X =
array([[122, 140, 111, 121, 129, 133, 119, 121, 121, 143, 130],
       [137, 136, 138, 127, 128, 128, 121, 140, 122, 118, 140],
       [140, 131, 126, 130, 133, 129, 139, 123, 134, 123, 137],
       [118, 142, 130, 113, 126, 123, 127, 129, 120, 125, 138],
       [124, 135, 122, 138, 130, 125, 137, 122, 137, 123, 139],
       [137, 132, 143, 110, 129, 124, 136, 123, 121, 117, 130],
       [131, 125, 123, 107, 144, 122, 126, 134, 132, 128, 133],
       [117, 125, 140, 103, 134, 119, 121, 136, 132, 156, 133],
       [133, 133, 134, 121, 129, 119, 130, 124, 145, 125, 127],
       [130, 133, 118, 129, 121, 123, 126, 137, 121, 131, 119]])
Rows and columns are counted from 1.
(1, 1): 122
(2, 8): 140
(4, 2): 142
(1, 5): 129
(10, 9): 121
(5, 11): 139
(8, 6): 119
(7, 5): 144
(7, 11): 133
(1, 11): 130
(10, 8): 137
(6, 2): 132
(4, 1): 118
(7, 2): 125
(6, 5): 129
(4, 7): 127
(3, 3): 126
(4, 6): 123
(5, 4): 138
(10, 7): 126
(5, 5): 130
(4, 9): 120
(7, 3): 123
(3, 4): 130
(6, 11): 130
(2, 9): 122
(3, 6): 129
(1, 2): 140
(1, 8): 121
(10, 4): 129
(9, 10): 125
(7, 1): 131
(6, 6): 124

B =
[[129 123 131 136 140 127 129 142]
 [101 114 122 120 155 125 129 129]]
Rows and columns are counted from 1.
(1, 1) = 129
(2, 6) = 125
(2, 8) = 129
(1, 7) = 129

m =
[[126 117 133 120 139 121 127 124 137 118 123 127 124 135]
 [132 121 125 135 119 136 130 131 121 137 135 130 131 131]
 [122 114 128 122 138 120 124 128 134 118 119 124 127 137]
 [137 130 136 124 126 136 138 121 130 130 136 138 121 133]
 [134 125 137 120 132 129 133 118 137 124 129 134 118 118]
 [131 120 135 119 136 124 130 121 138 120 126 130 121 146]
 [121 110 119 136 125 125 121 138 121 131 126 121 138 134]
 [120 107 120 134 128 122 119 137 124 128 122 118 136 101]
 [120 109 124 125 135 119 120 131 130 121 118 121 130 128]
 [119 106 121 130 131 120 118 134 127 125 119 118 134 133]
 [135 125 130 133 120 137 134 127 124 137 138 134 128 103]
 [136 128 136 121 129 133 137 117 133 128 132 137 118 150]
 [123 114 120 137 122 129 125 137 119 134 129 124 137 124]
 [128 118 122 137 119 134 128 133 119 137 132 127 134 143]
 [136 129 134 128 123 137 137 124 127 133 137 137 124 118]
 [128 118 122 137 119 133 127 134 119 137 132 127 134 140]]
Indices start at 1.
(1, 1)	126
(7, 7)	121
(6, 14)	146
(3, 4)	122
(12, 4)	121
(8, 3)	120
(1, 7)	127
(4, 4)	124
(2, 2)	121
(2, 12)	130
(8, 11)	122
(1, 10)	118
(6, 5)	136
(8, 5)	128
(7, 9)	121
(9, 5)	135
(15, 4)	128
(5, 4)	120
(13, 10)	134
(14, 2)	118
(13, 7)	125
(2, 6)	136
(6, 6)	124
(10, 3)	121
(8, 7)	119
(7, 3)	119
(3, 14)	137
(3, 11)	119
(12, 13)	118
(11, 4)	133
(4, 5)	126
(6, 3)	135
(2, 3)	125
(2, 11)	135
(6, 8)	121
(8, 9)	124
(4, 6)	136

a =
[[129 143 112 129 120 126]
 [129 121 144 120 127 120]
 [125 130 133 112 130 124]
 [130 125 111 123 121 128]
 [124 119 129 112 143 124]
 [130 124 113 132 137 118]
 [139 131 113 125 124 120]
 [131 133 107 126 117 114]
 [143 133 115 122 111 132]
 [120 117 149 116 144 130]
 [120 125 135 118 125 134]
 [134 125 130 124 130 128]
 [127 125 142 115 134 117]
 [136 137 112 116 128 123]]
Indices start at 1.
row 1 col 1 => 129
row 8 col 3 => 107
row 4 col 4 => 123
row 5 col 6 => 124
row 12 col 6 => 128
row 6 col 5 => 137
row 3 col 3 => 133
row 12 col 2 => 125
row 5 col 2 => 119
row 14 col 4 => 116
row 13 col 2 => 125
row 1 col 2 => 143
row 9 col 1 => 143
row 10 col 6 => 130
row 2 col 4 => 120
row 14 col 1 => 136
row 9 col 6 => 132
row 1 col 3 => 112
row 2 col 3 => 144
row 10 col 4 => 116
row 7 col 4 => 125
row 4 col 5 => 121
row 12 col 4 => 124
row 2 col 2 => 121
row 4 col 1 => 130
row 8 col 2 => 133
row 8 col 1 => 131
row 4 col 2 => 125
row 1 col 5 => 120

x =
[[119 121 143 133 120 107 143 115 121 125 146]
 [133 119 123 142 113 136 139 126 137 136 133]
 [137 122 109 111 124 119 132 140 123 150 127]]
Rows and columns are counted from 1.
row 1 col 1	119
row 2 col 2	119
row 1 col 7	143
row 3 col 9	123
row 1 col 10	125
row 2 col 11	133
row 1 col 8	115
row 3 col 10	150
row 2 col 6	136
row 3 col 5	124
row 2 col 10	136
row 3 col 3	109
row 3 col 11	127

data =
[[119 122 123 126 135 125 123 145]
 [132 135 140 115 132 125 125 145]
 [133 125 128 136 127 117 135 106]
 [136 121 147 125 135 127 112 138]]
Indices start at 1.
(1, 1): 119
(2, 1): 132
(3, 5): 127
(3, 6): 117
(1, 8): 145
(2, 4): 115
(1, 7): 123
(2, 7): 125
(3, 4): 136
(2, 3): 140
